Here is a tiny trained network, its code and every weight. The questions are about switching its units off for an input and a target symbol, where a switched-off unit gives its printed mean instead of its output.

import numpy as np


def w(rows, s, z=0):
    codes = np.array(rows[::2]) - 128.0
    scale = np.full(codes.shape[1], s)
    scale[-1] = z or s
    return codes * scale


def norm(h):
    return h / np.sqrt((h * h).mean(-1, keepdims=True) + 1e-5)


def f(y):
    return np.maximum(y, 0)


def softmax(a):
    e = np.exp(a - a.max(-1, keepdims=True))
    return e / e.sum(-1, keepdims=True)


def log_softmax(a):
    a = a - a.max(-1, keepdims=True)
    return a - np.log(np.exp(a).sum(-1, keepdims=True))


def net(x, mask):
    ids = ['ΠΨβγδηθλμστ'.index(c) for c in x.split()]
    T = len(ids)
    res = E[ids] + P[:T]
    q, k, v = (norm(res) @ M[0].T for M in (Q, K, V))
    z = softmax(np.where(np.tri(T) > 0, q @ k.T / 3**0.5, -1e9)) @ v
    res = res + np.where(mask[0], z, O[0][:, -1]) @ O[0][:, :-1]
    y = f(norm(res) @ A[0][:, :-1].T + A[0][:, -1])
    res = res + np.where(mask[1:9], y, B[0][:, -1]) @ B[0][:, :-1]
    return log_softmax(norm(res)[-1] @ U[:, :-1].T + U[:, -1])


Q, K, V, O, A, B = {}, {}, {}, {}, {}, {}
E = w([
[182,127,154,68,152],'Π',
[142,131,95,100,126],'Ψ',
[132,135,110,88,143],'β',
[123,98,153,92,103],'γ',
[115,117,136,86,135],'δ',
[152,139,145,68,164],'η',
[121,106,104,133,58],'θ',
[179,116,87,110,54],'λ',
[159,131,106,81,145],'μ',
[152,100,151,128,7],'σ',
[101,115,123,110,115],'τ',
],0.014)
P = w([
[103,120,133,209,153],'0',
[119,99,71,8,180],'1',
[127,95,91,14,195],'2',
[91,221,152,132,93],'3',
[115,78,2,4,150],'4',
[196,36,165,85,177],'5',
[130,211,173,190,122],'6',
[153,57,96,56,121],'7',
],0.0088)
Q[0] = w([
[107,218,86,73,78],'H1',
[228,35,132,60,82],'H1',
[102,55,3,64,126],'H1',
],0.011)
K[0] = w([
[160,191,129,45,35],'H1',
[184,185,162,251,140],'H1',
[102,213,181,131,125],'H1',
],0.012)
V[0] = w([
[86,167,68,164,141],'H1',
[4,118,201,131,121],'H1',
[135,84,108,125,23],'H1',
],0.012)
O[0] = w([
[60,3,84,122,153,124],'H1',
[126,91,217,242,158,156],'H1',
[61,149,165,92,92,254],'H1',
],0.013,0.0049)
A[0] = w([
[139,163,216,254,166,66],'N1',
[86,207,160,107,102,99],'N2',
[16,118,204,129,77,84],'N3',
[105,231,170,81,119,124],'N4',
[158,113,128,94,87,91],'N5',
[108,125,105,73,187,254],'N6',
[188,119,104,65,20,224],'N7',
[102,147,229,204,132,187],'N8',
],0.0099,0.0037)
B[0] = w([
[117,182,176,118,7,191],'N1',
[111,104,88,217,162,200],'N2',
[255,174,156,91,214,224],'N3',
[71,85,50,170,107,221],'N4',
[106,163,123,102,145,157],'N5',
[153,110,171,191,72,201],'N6',
[96,127,158,157,193,255],'N7',
[81,190,8,144,124,209],'N8',
],0.0094,0.0086)
U = w([
[208,198,93,88,131,49],'Π',
[104,84,69,117,138,105],'Ψ',
[146,28,97,147,127,76],'β',
[116,211,161,139,58,177],'γ',
[125,116,138,200,99,207],'δ',
[193,101,95,169,171,68],'η',
[125,121,234,92,147,253],'θ',
[63,135,116,43,58,133],'λ',
[173,115,75,93,127,116],'μ',
[72,179,141,150,248,36],'σ',
[105,71,174,197,128,109],'τ',
],0.011,0.0036)

Each question gives the input, a string of symbols that net reads in full, and the target symbol t.
The units are the heads (3 rows each of Q, K, V and O) and the neurons (one row each of A and B). Each row of codes is followed by its name. A weight is (code - 128) times the scale printed after its matrix; where a second scale follows, it is the last column's (O, A, B and U).
mask holds one flag per unit, heads first, then neurons. A switched-off unit (its flag False) gives its mean, the last column of its rows in O or B, instead of its output. The means were averaged over made-up inputs and are rounded, as every weight is.
A unit's drop is (log p(t) with every unit on - log p(t) with that unit switched off) / (log p(t) with every unit on - log p(t) with every unit switched off).
The circuit of an input: a set's keep is (log p(t) with only the set's units on - log p(t) with every unit switched off) / (log p(t) with every unit on - log p(t) with every unit switched off). Starting from all 9 units, units are removed one at a time, each time the one whose removal leaves the highest keep (on an exact tie, the one counted first), for as long as the keep stays at least 0.8.
units of the circuit, in order: the units of the circuit, biggest drop first
unit that matters most: the unit with the biggest drop
k most important neurons: the k neurons with the biggest drops, biggest first
drop when u is switched off: that unit's drop, to one decimal
input θ β λ Ψ λ θ β τ, target β: units of the circuit, in order : [H1, N8]
input δ σ β γ σ β, target δ: units of the circuit, in order : [H1, N1]
input η λ δ θ, target λ: units of the circuit, in order : [H1]
input η λ σ σ γ θ λ τ, target λ: 2 most important neurons : [N8, N6]
input Π θ τ γ θ γ γ, target σ: units of the circuit, in order : [H1, N3, N1, N2]
input θ γ τ Ψ λ τ, target θ: units of the circuit, in order : [N3, H1]
input σ λ Π η β θ δ μ, target δ: units of the circuit, in order : [H1, N1]
input σ η σ, target σ: 3 most important neurons : [N3, N1, N2]
input γ β δ τ θ λ δ Ψ, target δ: 2 most important neurons : [N1, N3]
input λ Π γ θ θ, target θ: units of the circuit, in order : [N3, H1, N4]
input δ θ λ γ, target λ: 2 most important neurons : [N4, N8]
input γ λ λ σ Π μ, target γ: 2 most important neurons : [N1, N8]
input θ θ τ θ λ δ, target θ: drop when H1 is switched off : 0.0
input η σ δ β θ τ γ λ, target γ: unit that matters most : H1
input γ σ μ, target γ: drop when N1 is switched off : 0.3
input β θ γ, target β: drop when H1 is switched off : 0.9
input λ λ δ, target λ: drop when H1 is switched off : 1.8
